Each row was made from one small tree. The marks that hang from a mark follow it in brackets, in alphabetical order. Every link used is in the known rows. Write each row's tree.
Each row is shifted at random along 6 fixed directions that mean nothing.
Known rows:
E{D{K} N{L}}: [-3.08 -1.28  0.62 -1.39 -0.48 -3.45 -1.09  2.26 -0.17 -3.57  1.87 -2.78
 -0.29 -1.47  1.73 -0.58  0.14 -0.43  0.21 -1.51  1.21  1.10 -0.67 -0.02
  2.94 -1.42  2.16  3.31 -1.42  0.56  0.10  0.98 -0.51 -0.94 -2.48  3.47
 -0.24 -0.57  0.21 -1.04  1.98]
W{H{Y{K{E}}}}: [ 0.38 -1.39  3.46 -6.43  4.17 -1.66 -1.09  3.34 -0.38  0.94  0.58  3.51
  3.06 -0.52 -1.64  2.17  0.52 -0.33  0.53 -1.81 -1.55 -1.93  4.78  0.07
 -2.09  0.11  0.70 -0.47  2.08  1.67  3.72 -1.26  3.34 -1.58 -5.32  0.31
 -1.56 -1.35 -0.05 -0.21  1.40]
H{F W{D{K} N} Y}: [-1.20  0.90 -0.50 -1.34  1.94 -4.65  0.94  3.93  2.34  0.45  0.22 -0.72
  0.42 -3.32  2.29 -1.99 -0.47 -0.04  2.13 -1.66  1.17 -1.13 -2.01 -0.85
 -1.04 -2.01  2.54  2.49 -2.58  1.39  1.48 -1.99  1.62 -0.74 -2.71  0.51
 -0.68 -0.25 -3.12 -2.06 -0.15]
W{D{K L{E F}} H{Y} N}: [ 1.20  0.33 -2.37 -0.05  0.66  0.22  2.50  2.85 -1.51 -3.32 -0.79  1.68
 -0.47 -1.02  3.16  0.25  1.11 -0.04  1.70  1.01  1.73 -0.16 -1.24 -0.51
 -1.46 -2.91 -0.55 -1.37 -0.72 -1.94  1.31 -2.09 -0.29  1.68 -1.00 -1.10
 -2.51  1.18  0.27  0.03 -2.13]
N{H{Y} L{D E F{K}}}: [ 1.17  1.84 -0.44  1.13  0.30  0.85  1.28 -0.56  0.15  2.09 -1.52  2.16
  1.75  0.62 -0.84 -0.79  0.18  1.31 -0.69  1.77  0.00 -0.44  0.65  0.34
  0.16  1.02 -2.61 -1.49  1.95 -0.20 -1.12 -0.61  0.24 -0.18  1.25  0.63
 -0.90  0.87  1.18 -0.11 -0.47]
Y{D{K{L}} H{W{N}}}: [ 3.08  0.92  2.03  0.84  2.67  0.69  1.31 -1.15 -1.18  1.24 -1.62  0.57
  1.39  0.66 -1.60  1.26 -0.64  2.05 -0.67 -0.40  2.11  0.15  0.22  0.63
 -1.00  1.41 -3.45 -2.88  0.23 -0.43  0.92 -1.09  3.29 -0.59  0.63 -2.89
  0.90  1.33  0.94  0.49 -0.18]
F{K{D} L{E{N{H{W}}}}}: [ 0.20  2.56 -1.80  0.95  0.37 -1.08  1.96  1.07  1.24  2.04 -2.14  1.08
  1.48 -1.81 -0.04 -0.12 -0.45  1.86  0.98  1.27  0.32 -1.24 -1.37 -1.17
  0.06 -0.92  0.06 -0.32 -0.38 -0.09 -1.06 -2.00  1.25  0.49  1.27  0.90
 -0.73  0.48  1.14 -1.54 -0.79]
E{K{D} N{H{F W} L}}: [ 1.78  0.77 -1.10  1.41  1.42 -1.48 -0.24 -1.36 -1.02  0.40 -2.67 -2.35
 -0.38  0.10 -0.49  0.95  0.82  1.22 -0.03  0.33  3.02 -0.80 -1.36  1.35
  1.39 -0.94 -4.08 -2.11  0.00 -1.48  0.14 -1.18  2.72 -2.64  1.81  0.30
 -0.28  0.58  1.35 -0.17  0.21]
N{H{F Y{K{E{L}}}}}: [-0.15  2.23 -0.99  1.06 -0.93  2.22  1.32  0.84 -0.22  0.24  0.61  2.01
  0.78  0.75  2.17 -1.81  1.59 -0.57 -0.94  0.42 -1.04 -1.35 -0.24 -0.04
 -0.87 -1.14 -1.42  0.89  1.77  0.51 -2.16 -1.55 -5.25  1.07  3.19  1.94
 -0.14  0.86 -0.39 -1.30 -2.37]
F{K{E{N} L{D}}}: [ 0.67  1.83  0.12 -0.91  1.28  1.06  0.44 -1.35 -0.20  4.35 -1.66  2.10
  1.60 -0.36 -2.37  1.51 -0.96  1.68  0.16  1.80 -0.87 -0.25  0.97 -1.82
 -1.83  1.59  0.24 -2.91  1.02 -0.22  0.17 -1.76  2.25  0.40  0.42 -1.07
  0.41  0.64  1.79 -0.31 -0.02]
Y{D H{F{L} W} K{E} N}: [ 2.20 -2.03  3.52 -0.62  2.09  0.42  0.57 -0.84 -3.08 -1.65  1.04  1.78
  2.61  2.17 -0.23  1.80  2.15  2.91 -2.81  0.11 -1.43 -0.64  4.40  1.23
  2.72 -0.16 -3.46 -0.52  2.56  0.07 -2.65  0.70 -0.82  1.54 -0.37 -1.26
  0.44 -0.86  1.38  1.01  1.65]
N{H{F} L{D}}: [-1.14 -2.20  1.83 -0.02 -2.37 -0.41 -3.57 -1.32  0.93 -1.18  2.32 -2.92
 -2.24  0.86 -1.51 -1.16 -0.84 -2.23 -0.90 -2.13 -0.06  1.83  0.34  1.32
  2.42  1.67  1.36  2.78 -0.60  0.41  0.35  3.86  0.07 -2.06 -1.11  0.02
  1.22 -1.37 -0.94  1.45  3.08]
Y{H{W} K{E L{D F}} N}: [ 2.54 -1.95 -2.24 -2.48 -1.66  1.69  0.86  1.17 -1.06 -0.64 -0.83  1.54
 -2.20  0.07  1.74  4.79  0.87 -2.62  1.08  0.27 -1.46 -2.70  2.07 -0.27
 -0.33 -0.44  1.36 -2.10  0.60  0.37  2.68 -0.94 -4.00  2.32 -1.61  0.07
 -1.82 -1.62  0.08  0.85 -0.99]
K{D{L} E{N}}: [-1.84 -1.24 -1.29 -3.27 -1.66  3.97 -1.26  0.21 -0.53  0.65  0.34  1.49
 -1.57  1.09 -0.99  2.72  0.23 -4.04  1.32 -0.08 -3.50 -1.30  1.08 -1.18
 -4.96  1.03  4.10 -1.34  0.60  1.18  3.62  0.07 -2.55  1.45 -0.90 -0.26
 -0.17 -1.37 -0.68  0.30 -2.35]
W{H{F{L{D{K}}}} N}: [-1.44 -0.24 -2.78 -1.59 -1.20  0.23  0.36  3.74 -0.11 -3.11  0.66  1.41
 -1.16 -1.11  2.46 -0.17  1.95 -2.79  1.51 -0.46 -1.41 -1.22 -1.19 -1.23
 -1.39 -2.54  3.87  1.85 -0.79 -0.27  1.27 -0.10 -2.67  2.09 -1.74 -1.05
 -2.34 -1.00 -0.39 -0.26 -1.34]
W{D{K{E}} H}: [-0.11 -1.33 -2.00 -1.09 -0.45 -2.12  0.68  3.44 -0.06 -4.72 -0.23 -1.69
 -1.87 -1.92  2.97  0.74  0.02 -0.14  1.48 -0.88  3.18  0.70 -1.83  0.44
  1.02 -2.86  1.88  2.22 -2.83 -1.35  1.83 -0.37  1.20  0.16 -2.08  0.11
 -1.73  0.46  0.59 -0.62  0.57]
E{D K L{F} N{H{Y}}}: [ 0.63  1.19 -0.75  0.49  2.27 -1.79 -0.51 -1.09 -2.04 -0.20 -1.22 -2.49
  0.48 -0.19 -0.02  0.47  0.93  0.87 -0.56  0.73  2.84  0.59 -0.68  1.14
  2.62 -0.30 -4.58 -1.75  1.22 -1.45 -0.13 -0.73  2.31 -3.09 -0.15  1.84
 -0.38  1.08  3.13  0.21  1.25]
L{D F{K{E{N{H{Y}}}}}}: [ 0.72  0.37 -3.08 -0.66 -0.87  1.38 -0.08 -1.09  0.84  2.34 -2.15 -0.72
 -2.21  0.28 -1.01  1.89 -0.89 -2.19  1.26  1.15 -0.18 -0.61 -1.03 -0.04
 -2.36  1.94  0.48 -2.59 -0.31 -0.77  3.65 -0.34  0.71 -1.02 -0.39 -1.11
 -1.36 -0.43  0.63  0.63 -1.43]
E{D{K L}}: [-1.73 -2.77 -0.57  0.91 -2.19  2.60 -1.55 -1.42 -1.55 -5.05  1.28 -2.93
 -2.49  2.17  0.72  0.90 -0.08 -1.95 -0.23 -0.16  0.73  2.32 -0.64  1.28
  0.28  0.29  1.05  1.00 -1.20 -0.97  0.60  2.67 -2.36  0.50  0.20 -0.53
  0.11  0.26  0.18  1.54 -0.77]
D{K L{E{N{H{W Y}}} F}}: [ 1.21  2.11 -2.48  3.65 -1.02 -0.53  2.40 -1.17  2.07  2.09 -1.57 -1.52
 -1.82 -1.38  0.23 -0.94 -2.57 -0.49  1.38  0.48  2.56  0.28 -3.53 -0.18
 -1.58  0.74 -1.40 -1.88 -1.85 -0.29  0.98 -1.33  0.62 -0.88  2.94  0.88
  0.50  1.53 -1.57 -0.01 -2.54]
H{D{L} F{K{E}} W Y}: [ 0.03  1.02 -0.09  0.35  1.68 -1.60  0.95 -0.05  1.90  3.94 -0.95  0.16
  0.79 -0.73 -0.24 -0.30 -0.95  1.01  1.07  0.28  0.09 -1.32  0.10 -0.60
 -3.42 -0.25  0.96 -0.32 -0.42  0.22  0.91 -1.61  1.61 -0.57  1.10 -1.16
  0.46 -0.12 -1.79 -0.61 -1.47]
F{K{D E{N{H{W}}} L}}: [ 0.09 -2.51 -2.32 -1.40 -3.87  2.27 -2.12 -0.16  0.69 -2.01 -0.02 -1.86
 -4.23  0.01  2.26  3.33 -0.79 -2.64  2.48  0.71 -0.96 -0.29 -0.24 -0.95
  0.70 -1.26  4.12 -0.35 -1.81 -1.28  1.95 -0.34 -3.96  1.62 -0.96  0.52
 -0.85 -1.92 -0.36  0.25 -0.20]
D{L{E{N{H{W Y}}} F{K}}}: [ 1.18 -1.62 -0.92 -0.86 -0.26  4.47 -1.58 -2.65 -1.36  0.21 -1.27  1.14
 -1.27  2.98 -2.49  3.23  0.01 -2.84  1.21  1.61 -2.31 -0.94  1.98  0.69
 -2.68  1.52 -1.54 -4.72  1.88 -0.80  2.66  0.38 -0.77 -0.25 -0.19 -1.71
 -1.53 -0.99 -0.25  2.76 -2.55]
Y{D{K L} H N}: [ 0.26 -0.02  1.01 -1.27  1.20  0.06  2.61  2.10 -0.86 -1.09  0.03  0.96
  0.61  0.80 -0.30  1.15  0.68 -1.15 -1.22 -2.05  0.78 -0.73  0.19  1.29
 -3.25  1.23 -0.55 -0.10  0.14  1.21  3.45  0.45 -0.54 -0.03 -0.52 -0.93
 -0.72  0.16  0.70 -0.12 -1.98]
W{D{K} H{F} N{L}}: [-0.58 -0.28  2.63 -3.36  0.95  0.22 -2.28  1.91 -1.00 -0.97  2.00  2.74
  0.13  0.14 -1.36 -0.95  1.29 -2.27  0.65 -2.32 -2.33 -0.31  1.02 -1.31
 -2.89 -0.19  3.01 -0.44  0.77  0.23  3.57  0.58  0.95  0.19 -3.25 -3.28
 -0.07 -1.39 -0.55  1.16  0.56]
F{K{D E L}}: [ 0.00 -5.92 -1.70 -5.08 -2.14  5.47 -3.81 -0.08 -2.75 -4.41 -0.75  0.02
 -3.13  3.29  0.45  7.29  1.55 -3.55  1.91  1.28 -2.69 -1.10  4.26  0.70
 -1.43 -1.38  3.29 -2.15  0.76 -2.06  4.04  0.72 -3.89  1.67 -3.12 -2.20
 -3.79 -2.60  1.07  2.10 -0.83]
W{D{K L}}: [-0.26  3.89  0.89  1.66  2.72 -2.90  3.25  1.52  1.34  2.51 -1.26  0.88
  2.77 -2.19 -1.12 -2.94 -1.26  2.90 -0.54 -1.15  3.38  0.55 -2.65 -0.22
 -2.82  0.29 -0.86  0.48 -1.33  0.73  0.12 -1.66  4.16 -0.94  1.78 -0.59
  0.73  2.83  0.37 -1.83 -1.00]
F{K L{E{N}}}: [-2.24 -0.32 -3.95  0.57 -2.50  2.67  0.41  1.22 -1.05 -3.33 -0.95 -0.29
 -0.81  0.82  1.02  1.33  1.15 -1.37  1.14  1.63 -1.04 -0.19 -0.88 -0.14
  0.57 -1.92  0.81  1.27 -0.52 -1.13 -1.18  0.38 -4.05  1.26  0.99  0.16
 -3.41  0.28  1.06  0.11 -2.47]
K{D{L{E F}}}: [ 0.74 -1.58 -0.64 -0.16  0.29  0.56 -0.19 -1.32 -0.90  0.37 -1.31 -0.49
 -0.41  0.43 -1.90  2.37 -0.64  0.29 -0.10  0.35  0.71  0.35  1.11  0.96
 -0.56  0.48 -0.92 -1.57  0.17 -0.39  0.55  0.84  2.37 -0.38  0.13 -0.71
 -0.44  0.54  0.59  1.34  0.48]
D{L{E{N{H}} F{K}}}: [ 1.10  2.96 -0.13  1.63  1.62 -1.47  2.05 -1.06  0.56  3.82 -2.16  1.22
  1.49 -1.12 -3.41 -0.54 -1.27  1.79 -0.56  0.26  1.27  0.08 -1.38 -0.34
 -1.58  1.18 -2.47 -2.60  0.41 -0.39  0.05 -0.74  4.33 -1.51  2.23 -0.57
 -0.03  1.70  1.61  0.21 -0.50]
L{D{K} E}: [-0.68 -1.19  0.38 -1.98  0.79  2.56 -0.34 -0.50 -1.56 -0.40  0.30  3.01
  1.60  1.61 -1.71  1.27  0.58 -0.57 -0.67  1.30 -2.74 -0.28  2.52 -0.20
 -1.12  1.81  0.64 -0.94  2.08  1.71 -0.38  1.01  0.74  1.60 -1.46  0.34
  0.49 -0.16  0.22  0.69 -0.27]
L{E{D K N{H}} F}: [-0.73  2.17 -0.13 -2.23  2.08 -1.86  0.14  0.48 -0.66  3.01 -0.12  3.03
  2.21 -1.54 -2.03 -0.33  1.12 -0.42 -0.63 -0.01 -2.51 -1.67  0.39 -1.57
 -0.37  1.08  0.40 -1.29  2.57  2.24 -0.02 -0.46  2.83 -0.25 -1.59  2.72
  1.20 -0.24  1.67 -0.68  1.10]
L{E{D} F{K}}: [-0.39 -0.51 -2.40  2.08 -1.87  2.00 -0.84 -2.80 -0.87 -0.67 -0.93 -1.75
 -1.67  1.29 -1.39  0.79 -0.60 -0.33 -0.29  1.22 -0.31  1.61 -1.07  0.44
  1.15  1.36 -0.23 -0.47 -0.42 -0.94 -0.86  2.25  0.06  0.29  1.24 -1.46
  0.02  0.91  1.31  1.91 -0.02]
N{H{W Y{K{E}}} L{D}}: [ 2.96  1.34 -1.15  3.18 -1.19  3.61  1.03 -2.53 -0.41  0.92 -2.33 -0.45
 -0.83  2.16  0.12  0.44 -0.79  0.46  0.16  1.79  2.18  0.00 -0.60  1.08
 -0.61  1.73 -3.98 -2.85  0.36 -1.47  0.76 -1.33 -1.00 -0.81  3.32 -1.10
  0.02  1.38  0.26  0.36 -2.40]
D{K{E{N{H{W Y}}}} L{F}}: [-0.06 -1.89  0.90 -2.19  0.07 -0.44 -0.83  0.26  0.93  0.07  1.10  0.58
 -0.86 -0.57  0.25  1.24 -0.88 -1.84  1.32 -0.31 -1.34 -0.82  1.38 -0.50
 -1.34 -0.15  1.85 -1.46  0.22  0.91  2.08 -0.65 -0.59  0.30 -1.94  2.04
  0.22 -1.59 -2.06  0.28 -0.25]
H{F{K{D}} Y}: [-2.18  0.24 -0.24  1.17 -1.55 -1.52 -0.68  0.12  3.27  1.10  1.45 -2.83
 -1.03 -0.95  1.56 -2.68 -1.64  0.17  0.03 -0.93  0.05  1.56 -1.81  0.01
  0.98  0.37  2.78  4.25 -2.47  0.95 -1.51  1.12 -2.08 -0.07  0.28  0.71
  0.88  0.13 -2.01 -0.95  0.92]

Which tree is each row?
[ 0.54 -1.40 -1.73  1.51 -3.04  3.96 -0.79 -1.97 -0.81 -1.77 -0.17  0.27
 -2.31  2.27  0.93  0.58  1.15 -2.01  0.06  0.99 -1.45 -0.79 -0.24  0.45
 -0.59 -0.26  0.20 -1.24  0.77 -0.44 -0.41  0.81 -3.45  1.97  2.47 -0.25
  0.76 -0.63 -0.97  0.81 -1.93] => N{H{D{K{E}} W} L{F}}
[ 2.31 -0.60  0.73  1.58  1.92  1.36 -0.31 -3.53 -1.71  1.56 -1.71  0.46
  0.81  1.03 -2.65  1.50 -0.58  2.81  0.01  2.31  0.08  0.71  1.15 -0.69
 -0.51  0.81 -2.07 -3.96  0.58 -1.99 -0.75 -0.55  4.38  0.25  1.15 -4.35
  1.00  0.44  0.56  1.72  0.30] => H{F{L{D{K{E}}}} W{N}}
[ 0.24  1.03  0.75  0.40  0.75 -1.56 -0.05  0.77  1.85  1.42 -0.05  0.60
  1.18 -1.09  0.51 -1.65 -0.36  1.86  0.67  0.26 -0.07 -0.49  0.16 -0.50
  0.14 -1.31  0.81  1.11 -0.33 -0.61 -0.88 -1.17  0.56  0.02  0.02 -0.98
 -0.40 -0.46 -0.56 -0.78  0.52] => N{H{F{K{E} L} W{D} Y}}
[ 1.32 -0.16 -1.79  2.71 -2.14 -1.74  0.61 -0.55  1.17 -0.81 -1.62 -3.59
 -2.38 -0.66  0.41  0.12 -1.12  0.28  0.39 -0.11  3.07  0.89 -2.36  1.28
  3.25  0.06 -1.48  0.35 -2.31 -1.26  0.32  0.84  0.09 -1.49  0.88 -0.22
 -1.10  0.22  0.40  0.43  0.70] => Y{N{H{W} L{D F{K}}}}
[-0.01  0.90 -0.20  4.15 -3.68  0.27 -0.92 -2.88  2.98  1.74  1.19 -1.80
 -2.04 -0.60 -0.32 -2.73 -2.57  0.79  0.01  0.57 -0.53  2.21 -2.07 -1.34
  2.16  1.25  2.75  1.96 -1.93 -0.65 -2.71  1.77 -1.26  1.17  2.66 -1.32
  2.62 -0.13 -0.80  0.81  1.48] => N{H{F{K{E} L{D}} W}}
[ 0.07  1.03 -1.93  1.48 -1.08  0.28 -0.01 -1.35  0.20  0.80  0.06 -0.05
 -0.89 -0.48  0.96 -0.80  0.33 -0.23  0.02  1.11 -1.26 -0.54 -1.60 -0.97
  1.55 -0.12  0.13  0.01  0.12  0.90 -2.57 -0.25 -0.96  1.20  1.55  2.22
  2.11  0.03 -0.47 -0.49  0.03] => L{E{K{D} N{H{F W}}}}
[ 0.77  0.52  0.80  1.00  2.78  1.14 -0.53 -2.36  0.08  2.39 -1.39  0.12
  1.90  2.24 -1.70 -0.80  0.86  1.29 -1.22  0.79 -0.35 -0.95  0.73  1.89
 -1.08  1.18 -3.88 -0.81  1.56  0.21 -1.66  0.15  2.60 -1.52  1.65 -1.80
  0.80  0.21 -0.70  0.00 -0.90] => N{H{D F{K} W Y}}
[ 1.52 -0.19  4.24  1.56  1.12 -2.84  1.23 -0.86 -0.10 -0.32  1.80 -0.29
  1.84 -0.22 -0.10 -1.82 -0.39  3.16 -2.76 -1.57  1.18  1.33  0.99  1.08
  3.91  0.95 -2.80  0.99  0.03  1.25 -3.04  1.08  0.66  0.24 -0.08  1.14
  2.26  0.47 -0.01 -0.04  2.86] => Y{D{L{F}} K N{H{W}}}
[-1.26  0.48 -2.42  1.91 -2.59  1.16 -0.68 -0.21  2.08  0.88  0.33 -2.38
 -2.45  0.64  1.34 -1.19 -0.42 -2.98  1.47 -1.06 -0.57 -0.81 -1.69  0.15
 -1.93  0.27  2.37  2.34 -1.79  0.35  1.32  0.72 -4.10 -0.27  1.50 -2.00
 -0.49 -0.65 -2.84  0.39 -2.55] => H{D F{L} W Y{K}}
[ 0.76  0.68 -0.60  1.92 -1.22 -0.64  0.24 -1.53  1.06  1.32 -0.26 -1.83
 -1.99 -1.16  0.01 -0.33 -1.52  0.42 -0.13 -0.26  1.75  0.88 -2.24 -0.57
  0.02 -0.21  0.00 -0.52 -1.53 -1.25 -0.34 -0.58  0.70 -0.62  2.68 -0.11
  1.22  0.70 -0.27 -0.37  0.17] => D{K{E{N{H{F}}} L}}
[-1.42 -1.73  4.47 -2.72  2.78 -5.28 -2.06  2.48  0.78 -0.26  2.45 -1.36
  1.96 -1.39  0.36 -2.11  0.72  1.07 -0.69 -2.62  0.64  0.13  2.01  0.82
  2.66 -1.39 -0.26  3.79  0.17  0.74 -0.56  0.73  3.56 -3.33 -3.83  1.43
  0.31 -1.73 -1.64 -1.36  4.12] => W{N{H{D F Y} L}}
[ 0.59  1.22  1.30  0.25  0.80 -2.53 -0.01  2.05  0.77  0.03  0.45 -1.14
 -0.13 -1.23  0.57 -1.89 -0.40  0.05  0.67 -2.37  2.31  0.54 -1.10  0.11
  0.10 -0.91 -1.01  1.25 -1.37 -0.90  1.85 -0.77  0.82 -2.65 -0.70 -1.51
 -1.21  0.58 -0.91 -0.10  0.48] => W{H{F Y{K}} N{L}}
[-1.46 -0.60 -3.24 -2.96  0.38  2.78 -0.92  1.80 -2.76 -2.38 -1.56 -0.09
 -0.71  1.94 -0.10  2.87  3.39 -4.34  0.52 -0.21 -0.61 -2.80  0.22  1.70
 -2.53 -1.12 -1.36 -0.58  1.83  0.01  2.80  0.02 -1.05 -1.56 -0.57  0.45
 -2.73 -0.89  1.41 -0.19 -2.79] => E{L N{H{D}}}
[-2.32  0.65  1.28 -0.86  0.58 -2.09  0.52  1.62  0.25 -1.42  1.92  0.12
  1.00 -1.31  0.87 -1.81  0.23 -0.30 -0.81 -1.22  0.12  0.47 -1.10 -0.52
  0.05 -0.25  1.60  1.90 -0.17  1.37 -0.43  0.31  0.13  0.24 -0.85  3.20
  1.33 -0.01  0.30 -1.54  0.48] => E{D{K L} N{H}}
[-0.34 -1.54  1.24  0.28 -1.29 -1.73 -0.70 -0.12  0.43 -1.14  1.15 -2.33
 -1.71  0.06 -0.14 -0.73 -0.10 -0.98 -0.88 -2.02  0.95  0.97 -0.64  0.98
  1.26  0.61  0.35  1.33 -1.03 -0.02  1.32  2.15  0.34 -1.36 -0.53 -0.35
  0.56 -0.88 -0.49  0.35  1.32] => Y{N{H{D{K}} L{F}}}
[-1.05 -0.70 -3.18 -3.80  0.37 -0.54  0.61  4.12 -1.16 -2.06 -1.70  1.20
  0.33 -0.79  1.46  3.53  1.74 -1.33  1.77  0.94 -0.10 -2.39  1.36 -0.21
 -0.92 -2.72  2.14  0.27  0.63 -0.23  2.39 -1.62 -1.33  0.39 -2.33  1.67
 -3.98 -0.74  1.94 -0.77 -1.00] => F{K{E{L{D}}}}
[-0.33  1.96 -2.50  2.28  0.84 -0.40  2.89  1.01  0.06 -0.36 -2.54 -0.35
  1.65 -0.64  0.36 -0.58  0.24  2.12 -0.38  1.13  2.92  0.03 -2.02  0.82
 -0.16 -0.72 -1.98  0.77 -0.84 -0.55 -1.62 -0.96  1.23 -0.10  2.30 -0.11
 -1.62  2.26  1.44 -1.39 -1.63] => F{L{D{K}}}
[ 0.55  1.55  2.00  2.10  0.08 -0.18  0.97 -1.10  0.08  1.96  0.43 -1.51
  0.43  1.46 -0.66 -1.93 -0.34  0.77 -1.81 -1.64  1.21  0.82 -0.31  1.16
 -0.58  2.40 -2.78  0.49 -0.23  0.34  0.84  0.53 -1.45 -1.88  1.74 -2.01
  0.52  0.88 -0.57  0.08 -0.66] => H{F Y{D K N{L}}}
[ 0.77  2.34 -1.93  0.27  1.09  0.19  1.93  0.10  0.62  3.27 -2.12  2.17
 -0.09 -0.62 -2.29  0.62 -0.37 -1.96  1.08 -0.25 -0.39 -2.72 -1.60 -0.71
 -5.58  0.60 -0.22 -3.34  0.54  0.92  3.08 -1.73  2.08 -0.67  2.23 -0.49
 -0.04  0.23 -1.12  0.00 -3.75] => D{K L{E{N{H{F W}}}}}
[ 1.17  2.07 -2.29  0.73 -0.35  3.58  1.51 -1.05 -0.55  2.91 -2.50  2.75
 -0.77  1.13 -1.84  0.77  0.79 -1.43  0.56  0.95 -1.41 -1.54 -1.52 -1.13
 -6.12  0.81  0.25 -3.94  0.83 -1.33  2.85 -1.12  0.52  0.86  2.79 -4.34
 -0.60  0.49  0.77  0.48 -3.95] => W{N{H{D{L{F{K{E}}}}}}}
[-0.15  0.36  1.93 -0.08  0.95 -2.21 -0.08  1.04  0.71  0.40  0.81 -0.11
  1.75 -1.15  0.46 -2.37  0.07  1.44 -0.82 -0.42  0.95  0.76  0.35  0.47
  3.04 -0.04 -1.89  1.66  0.41  0.62 -2.15 -0.01  1.39 -1.37 -1.50  2.07
  0.14  0.22 -0.45 -1.23  2.56] => W{N{H{Y} L{D F}}}
[ 0.08 -0.67  1.86  1.57 -1.14  2.80 -1.85 -3.35  0.01  0.46  0.51 -1.17
 -0.02  1.64 -1.11 -0.08 -1.40  2.06 -1.15  0.82 -0.12  2.80  0.70  0.16
  1.83  1.46 -0.23  0.21 -0.41 -0.89 -2.87  1.33 -0.81  0.88  1.47 -1.70
  1.55  1.00  0.85  0.80  1.58] => F{K{D L}}
